Each row has a class, written as a number after it.
[-26 -67  33  16   9 -49  21 -17 -31 -21  16 -38  -3 -85  13  92  26  21
 -84  14  70  14 -13  -4 -36  -9 -11  19 -37  15  40  12  14  23]	12
[-35 -26  15  36  20 -70  19 -22 -34   1  35 -27  17 -76  15  37  57  44
 -59 -19  62  20 -21 -16  13  15   9  51 -17  21  38  22  49   2]	6
[-44 -60  14   3   5 -34  21 -12 -24 -13  14 -41   3 -85  16  95  31  20
 -80   3  70   6   7   1 -22  -8 -10  20 -33  19  38   6  40  20]	0
[-38 -58  23  -1   8 -40   4 -26 -27 -23  13 -31  -1 -83  17  95  25  18
 -83   0  69  11  -3  -9 -30 -21 -16  24 -42  33  52  12  24  16]	6
[-12 -24  64  45  19 -44  24   9   4 -19   0  80 -11 -29  22 -62  35 -13
  -8  38  16   8 -33  50  27  61  -2  24  38  22  31 -18  55  95]	5
[-15 -36  53  29  34 -26  51  11  -3 -13  -5  91 -14 -28   3 -82  28 -24
 -19  54  -2  11 -18  51  30  45  -2  10  19  43  27 -18  43 107]	1
[-51 -53  23   8  10 -55   0 -27 -19 -17   7 -77 -12 -85  18 103  38  15
 -84  13  61  23  -8 -13 -27 -11 -16   6 -31  10  51   5  50   6]	2
[-45 -11   7  25  24 -77  48 -13 -35  -1  28 -51  17 -69  29  30  55  54
 -48   1  28  24  -9 -12  20  -6   5  53 -40  31  24  18  33   2]	11
[ -44  -57   21    7    9  -34   10  -13  -36  -29   22  -37    6 -103
   20   95   22   20  -95    7   65    3   -5   -4  -26  -18  -21   20
  -30   13   36    2   28   12]	9
[-31 -36  45  36  48 -25  46  15 -12  -8   0  90  21 -56   4 -83  11  -1
 -44  10  53 -25  -9  27  55  65  30  53  27  26 -19  -8  71  98]	4
[-46 -57  26   4  11 -51  16 -18 -22 -20  12 -67   5 -84  12 100  24  21
 -80   7  62   8   3 -11 -23  -9  -5  21 -46  35  41  10  27  14]	2
[ -8 -30  62  39  22 -45  16   6  -4 -22   8  76 -19 -29  11 -85  32 -15
 -11  47  17  17 -32  50  22  60 -15  19  47  22  32 -21  47  97]	5
[-53 -42  40  28  34 -26  24   7 -15 -10   9 105  35 -42  -7 -68  20   8
 -35  11  61 -28  -2  26  54  62  39  56  26  28 -16   3  60 103]	6
[-34  -9  13  29  24 -75  36 -14 -44   1  19 -57   5 -85  33  21  55  49
 -48  -3  43  24 -11 -11  10  -2   3  40 -33  18  30  19  53   3]	11
[-49 -21  13  33  14 -88  16 -28 -25  -1  32 -71  11 -82  27  52  54  43
 -61  -7  50  12 -23 -11   6  19  15  43 -23  16  47  30  46 -14]	2
[-40 -61   8  -1   6 -33  22  -5 -26 -17  12 -39   3 -79  13 109  27  14
 -82   8  55   0  18   0 -26 -26  -8  21 -41  17  36  13  44  28]	0
[-21 -27  50  32  37 -36  37   1  -2 -18  -6  67 -19 -19  24 -77  33 -21
 -16  49  21  19 -17  52  28  58  -9  31  36  33  17  -8  37 109]	10
[-43 -57  13   0   6 -37  16 -15 -27 -25   6 -43  -9 -84  25  92  38  19
 -80  10  53   9   6   1 -22 -15  -7  23 -37  18  48   8  41  26]	0
[-32  -9  11  38  17 -82  27 -15 -34  10  34 -34  11 -87  19  42  53  50
 -55 -10  40  12 -19  -5  18  25   0  45 -10  20  45  14  43  -5]	3
[-33 -42  56  34  39 -35  40  11 -17 -11   5  79  24 -50   2 -75   7  10
 -37  26  59 -22 -15  27  45  75  39  39  25  12 -26   4  66 101]	12
[-39 -28  48  33  35 -38  28  18 -17  -7   9  79  37 -47   1 -66  18  14
 -23  18  50 -15 -12  28  71  70  30  49  36  17 -17  -6  81  93]	5
[-20 -32  51  31  31 -10  32   7   3 -24  -2  75 -17 -34  15 -73  24 -14
  -4  47  -2  13 -10  53  15  44   4  15  20  41  31 -13  32 103]	8
[-44 -33  41  24  42 -29  51  11 -15  -9  -4  73  26 -44   8 -62  14   4
 -36  17  59 -14  -4  32  59  70  24  44  27  27 -27  -3  68 101]	10
[-40 -46  48  35  38 -34  25   1 -16  -8   6  75  22 -52   3 -73  17  14
 -35  31  61 -14 -14  31  47  68  36  49  30  12 -23   3  59  93]	12
[-43 -24  12  36  22 -57  31 -18 -34   3  25 -33   4 -83  25  45  63  45
 -56 -13  52  25 -33  -7  10  24  11  30  -8  17  42   8  46  -2]	8
[-32 -59  28  17  15 -51  33 -12 -37 -21   8 -29  -2 -76  14  85  20  26
 -88  12  69  11 -14 -14 -27  -3   0  18 -42  15  25  13  32  34]	12
[-36 -34  43  32  38 -31  31   8 -18 -11   2  79  33 -47  -7 -75   4   9
 -18  12  48 -33  -4  23  58  55  33  43  22  37 -25   4  75  95]	7
[-21 -42  63  28  35 -31  31   3 -10 -11  -5  85 -18 -29  13 -78  33 -19
 -27  52   8   9 -26  54  15  46  -2  15  36  37  29 -17  37 102]	1
[-40 -40  45  36  35 -30  26  10 -17  -9   4  92  33 -43  -8 -66  14   7
 -22  14  58 -31  -8  22  62  62  28  42  33  36 -22  -2  74 106]	7
[-37 -47  16   4  17 -33  30 -15 -23 -21   4 -43   0 -80  15 100  23  15
 -82   4  54  10 -11   2 -30 -17  -6   9 -40  19  44   7  32  21]	8
[  2 -28  52  46  40 -22  45  10  10 -12  -4  69 -17 -48  19 -89  26 -35
 -16  36  12   5 -16  53  17  42  -3  31  22  28  36 -11  41  90]	4
[-48 -40  48  23  42 -24  44   6 -16   0  -1  79  29 -54  -8 -78  13   9
 -49  20  44 -21 -15  40  55  62  33  34  24  22 -19 -11  66  79]	1
[-36 -27  49  28  41 -22  29  16 -25  -7   0  88  31 -48  -9 -77   9   2
 -31  17  55 -28 -11  25  61  66  23  36  35  27 -18  -1  76  92]	7
[-10 -23  53  39  30 -26  34  12  -7 -28   1  73 -23 -52  23 -74  27 -32
 -20  53  11   5 -24  52  20  55  -9  16  35  26  31 -18  43  95]	9
[-28 -33  19  20  17 -66  19 -10 -24  -8  12 -38 -13 -73   9  97  24  28
 -70   5  48  17  -9 -13 -27   0 -27   7 -21  22  43  -9  55  21]	3
[-45 -23   8  29   8 -82  32 -14 -44  -5  30 -43  16 -79  35  57  48  52
 -48 -12  34  11 -18 -18  14  -4  15  43 -34  12  42  31  49   4]	5
[ -5  -9  57  48  33 -41  33  15   6 -10  -8  89 -14 -30  16 -76  34 -21
 -11  45  12   4 -23  54  26  67  -5  23  39  27  36 -21  54 107]	3
[-33  -8  16  42  22 -86  22 -21 -32   1  27 -51   7 -81  36  32  63  60
 -51 -15  63  20 -32  -8   7  19   2  45 -17  18  34  12  60  -8]	11
[-48 -56   5  -3  19 -39  31 -18 -26 -30   6 -46   6 -75  20  97  29  27
 -86   4  62  16   1  -5  -7 -18 -15  31 -42  30  29   9  29  28]	10
[-42 -30  16  39  18 -72  37 -17 -34   4  30 -38  21 -81  31  49  47  50
 -57  -4  53   6 -26  -9   6  16  26  51 -27  10  25  37  31   2]	12
[-46 -56  23   3  14 -33  37 -10 -34 -21   7 -24   1 -73  13  96  14  23
 -86   0  49   4  -4  -8 -31 -15   1   7 -39  25  27   5  31  32]	8
[-45 -34  50  33  44 -24  54  10 -22  -8   0  90  26 -43   1 -76   4  13
 -35  16  47 -12 -12  24  50  71  45  29  24  28 -25  -7  67 103]	8
[-36 -55  20   8  17 -35  22 -21 -18 -20  11 -46  -1 -76  20  98  22  23
 -75   2  47  11  -9   4 -40 -23  -5  10 -38  22  44   9  25  15]	8
[-40 -51  18   9  15 -29  21 -13 -23 -15  13 -37  -6 -78  16  98  34  24
 -81   0  59  16 -13  -1 -29  -7 -14   3 -26  20  46   1  33  17]	8
[ -5 -17  57  35  40 -20  50  13  -1 -18 -17  69 -34 -26  27 -69  29 -31
 -12  51   0  18 -28  51  14  54   4   0  25  32  42 -11  46 108]	8
[-15 -39  61  32  33 -25  41   5   9 -13  -7  81 -13 -29  11 -61  27 -23
 -23  49   5   3 -25  61  15  45   0  14  22  42  31 -18  33  93]	1
[-38 -51  16   7  10 -30  26  -5 -35 -30  18 -32  -1 -96  18 106  22  14
 -96   8  48   3  -1  -4 -24 -23 -20  15 -42  18  38   0  24   9]	9
[-38 -55  21  18  15 -38  26 -18 -18 -10  16 -39  -2 -93  22  90  19  20
 -89 -12  63  -1  -7  -4 -36 -15 -17  28 -38  24  40   5  21   5]	4
[-44 -20   0  24  24 -77  47 -20 -34  -4  28 -52  10 -74  34  46  43  50
 -58 -16  50   9 -22  -7  13  19   9  45 -24  26  28  32  39  -2]	10
[ -51  -19    5   29   20  -65   23  -13  -43   -7   40  -44    7 -103
   35   44   58   41  -61   -5   43    5  -22   -7   15   16    5   45
  -11   10   43   20   35  -15]	9
[-41 -39  43  27  38 -23  23   8  -6 -15   4  93  36 -42  -8 -69  23   2
 -38  13  54 -25  -1  34  57  54  39  60  23  21 -14   1  66  98]	6
[-40 -54  14   6   7 -33  20  -2 -25 -14  13 -32   0 -79  11 109  26  25
 -82   0  53   2   8  -3 -25 -11  -8  17 -29  20  26   4  56  16]	0
[-37 -56  13  12  20 -52  33 -11 -24  -1  10 -40  -8 -63   5  96  26  12
 -80  11  44  10 -10  -1 -41 -30 -15  -3 -35  18  39   8  47  25]	1
[-39 -41  34  30  47 -26  55  19 -12 -14   2  95  21 -54   2 -79   5  -2
 -35  16  49 -26  -5  16  56  61  29  45  20  36 -12  -7  73 113]	4
[-58 -34  43  30  32 -37  29   5 -17 -12   2  70  28 -54  -6 -78   7  17
 -37  16  52 -23   0  20  63  78  42  41  19  31 -31  -5  84  89]	2
[  3 -13  51  40  32 -47  43   6   7 -11  -2  61 -16 -34  11 -63  24 -22
 -14  49   0  13 -16  47  29  52 -10  19  24  33  38 -14  45  98]	3
[-41 -40  50  41  45 -34  63  11 -17  -6   2  93  25 -56   5 -95   3   5
 -36   6  45 -24  -9  16  54  66  38  50  23  31 -29 -10  69 102]	4
[-44 -33  30  33  36 -19  38  13 -19 -22   6  84  31 -74  -3 -71   8  -1
 -41  26  51 -26  -9  36  62  61  27  46  29  22 -23 -13  69  87]	9
[-50 -29  14  23  22 -66  34 -18 -40  -8  36 -42   8 -81  30  43  47  60
 -57 -18  37  10 -22 -18   7  16  21  32 -21  23  36  23  43   5]	8
[-43 -55   5   6  13 -49  31 -24 -23 -22  13 -52   4 -81  19  97  32  28
 -86  -5  74  14 -10  -1 -17  -8 -18  27 -36  27  35  10  22  12]	10
[-36 -56  28   8  21 -48  36 -20 -38 -17   5 -37 -13 -90  34  83  15  14
 -89  -5  56   8   6 -22 -28 -27  -6  26 -59  26  43  10  30  19]	4
[-18 -29  53  41  25 -25  17   1   1 -18  -3  78  -4 -31  10 -74  20 -22
  -2  41  13  -9 -14  54  19  38  -1  28  24  39  24  -2  35  98]	7
[-51 -45  -5   6  16 -37  15 -10 -31 -27  15 -44  -3 -91  18 103  28  10
 -85  21  42   6   0  -4 -20 -34 -17  18 -35   6  41   9  40  20]	9
[-36 -49  20   4  12 -37  28  -8 -50 -35  12 -35 -10 -99  27  90  17  11
 -92  16  48  12  -3 -15 -28 -24 -20   8 -44  20  47   6  30  24]	9
[-32 -37  44  32  51 -18  48  22  -9 -10   4  94  29 -56  -5 -82   7  -2
 -42  14  50 -25   0  26  62  63  29  57  23  31 -21 -10  69 103]	4
[-49 -54  10   6  11 -39   6  -8 -38 -24  27 -22  -6 -89  15  94  23  22
 -88   9  58   3  -4 -12 -28 -14 -27   9 -15  13  29  -3  47  17]	9
[-34 -54  30  14   4 -51  10 -11 -30 -24  18 -35  13 -86  12  93  31  33
 -78  -7  70  11 -10  -7 -14  -7 -14  24 -32  13  40  -3  41  13]	5
[-36 -12  15  26  22 -75  43 -10 -47  -1  28 -38  22 -79  28  21  44  61
 -59 -14  47  14 -11 -17  20   4   9  47 -35  24  15  20  56  -1]	11
[-32 -29  48  27  41 -35  40  15 -16  -7   2  73  31 -43   1 -84  26  10
 -31  28  55  -5  -4  28  62  54  14  44  28  29 -26 -11  75 110]	11
[-32 -32  23  31  25 -74  54 -14 -38   5  32 -23  12 -90  31  44  32  38
 -69 -30  51  -8 -15 -22   4  10  18  50 -32  27  30  20  38 -12]	4
[-44 -26  41  30  38 -38  47  14 -18 -14  -3  83  33 -41   4 -82  16  20
 -30  23  49 -16  -7  24  64  57  27  48  19  35 -38  -9  80 114]	11
[-46 -16   4  22  20 -79  46 -12 -40  -7  30 -29   9 -70  36  49  49  47
 -54 -14  41   5 -14  -8  17  16  11  50 -27  25  33  32  39   5]	10
[-39 -30  38  38  38 -22  45  16 -22 -21   5  90  31 -67   3 -78   7   0
 -41  23  51 -26 -12  32  60  65  31  42  29  20 -25 -10  74  94]	9
[-43 -30  41  30  38 -43  35   6 -12 -14   1  57  25 -48 -13 -69  12   1
 -41  28  53 -10  -9  21  61  73  32  37  22  26 -15  -6  83  92]	2
[-50 -21  23  29  16 -84  25 -22 -32   0  29 -64  11 -88  24  60  46  44
 -63 -11  48   9 -18 -18   9  23  19  39 -27  19  40  24  48 -19]	2
[-32 -59  17  10  21 -33  34 -10 -28 -13   9 -37   0 -96  20  87  19  11
 -86  -3  57   5   3 -13 -26 -28 -12  26 -45  24  43  12  29  21]	4
[-40 -37  49  28  33 -25  32  10 -21 -11  -1 100  34 -43  -5 -66   2   5
 -35  11  59 -39  -9  22  61  62  30  37  26  33 -28   0  76 101]	7
[-39 -23  14  37  24 -64  37 -14 -34   4  24 -37   2 -99  37  45  49  32
 -57 -16  42   9 -17 -13  -2   4   8  49 -28  18  52  22  36  -6]	4
[-47 -47  -1   6  18 -52  45 -16 -24 -22   8 -47   4 -64  21 103  23  28
 -80  -1  52  10  -4  -7 -20 -20  -9  27 -46  31  23  15  29  21]	10
[-19 -29  39  28  28 -33  35  -6   7 -30  -9  68 -26 -30  30 -75  31 -19
  -6  46   9  15 -17  55  22  45 -11  24  23  38  26 -11  45  95]	10
[ -6 -33  62  41  33 -32  33  11  -8 -17  -9  87 -20 -30  24 -75  23 -25
 -15  60  21   6 -23  49  10  54   9  22  25  22  24   3  40 114]	12
